Here is a tiny trained network, its code and every weight. The questions are about switching its units off for an input and a target symbol, where a switched-off unit gives its printed mean instead of its output.

import numpy as np


def w(rows, s, z=0):
    codes = np.array(rows[::2]) - 128.0
    scale = np.full(codes.shape[1], s)
    scale[-1] = z or s
    return codes * scale


def f(y):
    return np.maximum(y, 0)


def softmax(a):
    e = np.exp(a - a.max(-1, keepdims=True))
    return e / e.sum(-1, keepdims=True)


def log_softmax(a):
    a = a - a.max(-1, keepdims=True)
    return a - np.log(np.exp(a).sum(-1, keepdims=True))


def net(x, mask):
    ids = ['γδεημξπφψ'.index(c) for c in x.split()]
    T = len(ids)
    res = E[ids] + P[:T]
    q, k, v = (res @ M[0].T for M in (Q, K, V))
    z = softmax(np.where(np.tri(T) > 0, q @ k.T / 2**0.5, -1e9)) @ v
    res = res + np.where(mask[0], z, O[0][:, -1]) @ O[0][:, :-1]
    y = f(res @ A[0][:, :-1].T + A[0][:, -1])
    res = res + np.where(mask[1:17], y, B[0][:, -1]) @ B[0][:, :-1]
    return log_softmax(res[-1] @ U[:, :-1].T + U[:, -1])


Q, K, V, O, A, B = {}, {}, {}, {}, {}, {}
E = w([
[80,169,95,181,89,106,127,84],'γ',
[113,112,96,136,141,52,106,141],'δ',
[113,101,88,153,138,85,132,114],'ε',
[150,131,145,147,190,36,138,91],'η',
[145,136,100,109,136,189,163,75],'μ',
[63,133,113,127,113,97,171,130],'ξ',
[111,201,122,117,196,158,180,118],'π',
[183,1,86,75,53,145,155,181],'φ',
[218,70,156,164,81,81,115,176],'ψ',
],0.023)
P = w([
[101,30,156,127,7,139,110,24],'0',
[143,67,104,213,222,126,198,71],'1',
[160,97,87,210,217,145,167,100],'2',
[159,123,76,200,176,148,108,113],'3',
[165,137,76,174,159,132,110,130],'4',
[186,129,84,135,151,108,124,163],'5',
[201,148,76,124,122,98,110,171],'6',
[208,155,79,113,118,89,124,190],'7',
[201,162,91,97,108,80,131,206],'8',
],0.012)
Q[0] = w([
[182,168,177,97,87,137,132,214],'H1',
[207,173,1,141,104,65,253,137],'H1',
],0.0083)
K[0] = w([
[66,109,203,96,135,138,2,80],'H1',
[135,175,232,39,33,157,94,199],'H1',
],0.0074)
V[0] = w([
[255,56,80,87,137,200,96,87],'H1',
[126,84,88,206,128,46,44,160],'H1',
],0.0083)
O[0] = w([
[101,143,142,173,101,124,194,253,254],'H1',
[86,100,212,107,143,153,37,105,140],'H1',
],0.014,0.0071)
A[0] = w([
[164,83,75,90,138,76,66,14,107],'N1',
[73,190,212,162,140,164,132,173,184],'N2',
[139,97,180,191,83,115,79,161,241],'N3',
[208,107,104,125,70,84,122,100,155],'N4',
[99,144,112,134,95,162,159,131,23],'N5',
[189,149,205,107,226,83,88,72,145],'N6',
[88,132,190,123,154,189,81,145,214],'N7',
[86,132,98,126,183,103,112,52,150],'N8',
[69,228,85,161,147,170,94,160,85],'N9',
[121,118,124,31,153,255,128,60,144],'N10',
[103,36,205,134,61,145,78,53,135],'N11',
[88,157,114,39,163,176,124,188,183],'N12',
[175,125,132,207,78,125,187,123,222],'N13',
[140,96,13,52,145,145,128,104,90],'N14',
[156,77,183,39,117,215,87,128,2],'N15',
[74,161,163,147,140,65,167,169,126],'N16',
],0.009,0.0073)
B[0] = w([
[164,143,101,84,83,229,127,148,165],'N1',
[95,37,122,122,132,114,110,110,230],'N2',
[166,150,138,97,178,100,134,57,219],'N3',
[55,110,156,174,136,78,73,74,169],'N4',
[155,178,54,95,176,121,143,170,142],'N5',
[38,145,111,75,66,156,157,153,167],'N6',
[130,205,88,184,204,107,110,117,179],'N7',
[139,102,94,57,173,95,77,163,168],'N8',
[202,84,165,68,115,60,179,155,190],'N9',
[87,101,80,112,93,179,91,111,149],'N10',
[108,165,145,111,168,154,123,210,165],'N11',
[137,156,162,141,124,50,116,52,189],'N12',
[51,139,134,120,172,125,60,108,248],'N13',
[147,86,131,25,93,102,193,144,167],'N14',
[1,55,121,252,127,185,161,130,137],'N15',
[170,132,118,141,76,217,151,85,220],'N16',
],0.0074,0.016)
U = w([
[152,168,132,142,116,176,107,89,31],'γ',
[19,123,104,154,134,114,122,101,224],'δ',
[179,139,109,124,195,107,111,166,122],'ε',
[199,214,188,53,164,74,132,186,81],'η',
[125,254,76,240,88,142,128,169,90],'μ',
[163,93,144,91,84,153,123,70,60],'ξ',
[145,155,82,122,123,44,159,65,201],'π',
[115,53,156,137,101,121,185,177,3],'φ',
[145,102,199,177,157,121,119,48,152],'ψ',
],0.0065,0.0058)

Each question gives the input, a string of symbols that net reads in full, and the target symbol t.
The units are the heads (2 rows each of Q, K, V and O) and the neurons (one row each of A and B). Each row of codes is followed by its name. A weight is (code - 128) times the scale printed after its matrix; where a second scale follows, it is the last column's (O, A, B and U).
mask holds one flag per unit, heads first, then neurons. A switched-off unit (its flag False) gives its mean, the last column of its rows in O or B, instead of its output. The means were averaged over made-up inputs and are rounded, as every weight is.
A unit's drop is (log p(t) with every unit on - log p(t) with that unit switched off) / (log p(t) with every unit on - log p(t) with every unit switched off).
The circuit of an input: a set's keep is (log p(t) with only the set's units on - log p(t) with every unit switched off) / (log p(t) with every unit on - log p(t) with every unit switched off). Starting from the 12 units with the biggest drops (on a tie, the unit counted first), units are removed one at a time, each time the one whose removal leaves the highest keep (on an exact tie, the one counted first), for as long as the keep stays at least 0.8.
circuit, biggest first: the units of the circuit, biggest drop first
most important unit: the unit with the biggest drop
k most important neurons: the k neurons with the biggest drops, biggest first
drop of u: that unit's drop, to one decimal
input η ξ γ ε, target ξ: circuit, biggest first => (H1, N1)
input ψ ψ ψ δ μ, target ψ: circuit, biggest first => (H1, N6, N12, N3)
input φ π π φ ε δ, target φ: most important neuron => (N2)
input δ φ γ, target φ: circuit, biggest first => (H1, N9)
input μ π ε, target μ: circuit, biggest first => (H1, N2)
input π ψ π ψ ε, target ψ: circuit, biggest first => (H1, N3, N6)
input ψ ψ ψ γ, target ψ: circuit, biggest first => (H1, N3, N9)
input γ ψ δ, target ψ: 2 most important neurons => (N3, N13)
input δ δ φ, target δ: circuit, biggest first => (N15, H1)
input μ δ π, target μ: 2 most important neurons => (N3, N16)
input ψ μ π ψ, target ψ: circuit, biggest first => (N3, H1)
input δ ψ π δ π ξ π γ φ, target δ: circuit, biggest first => (N15, H1, N9)
input ξ δ π η π π, target ξ: 2 most important neurons => (N10, N1)
input π ψ η, target δ: 3 most important neurons => (N6, N9, N12)
input π π δ ε π δ δ ψ, target ψ: most important unit => N4
input δ ψ ψ φ π, target ψ: 3 most important neurons => (N2, N12, N16)
input φ ξ γ π ξ π ξ, target φ: 2 most important neurons => (N2, N9)
input π η π δ μ δ μ μ π, target π: 2 most important neurons => (N11, N12)
input ψ π ψ δ π ξ μ, target ψ: drop of N10 => 0.0
input δ δ η π π π π π ψ, target δ: most important unit => N15
input γ π ψ δ ε η, target δ: drop of N10 => -0.1
input ψ δ π π μ π, target ψ: drop of N12 => 0.2
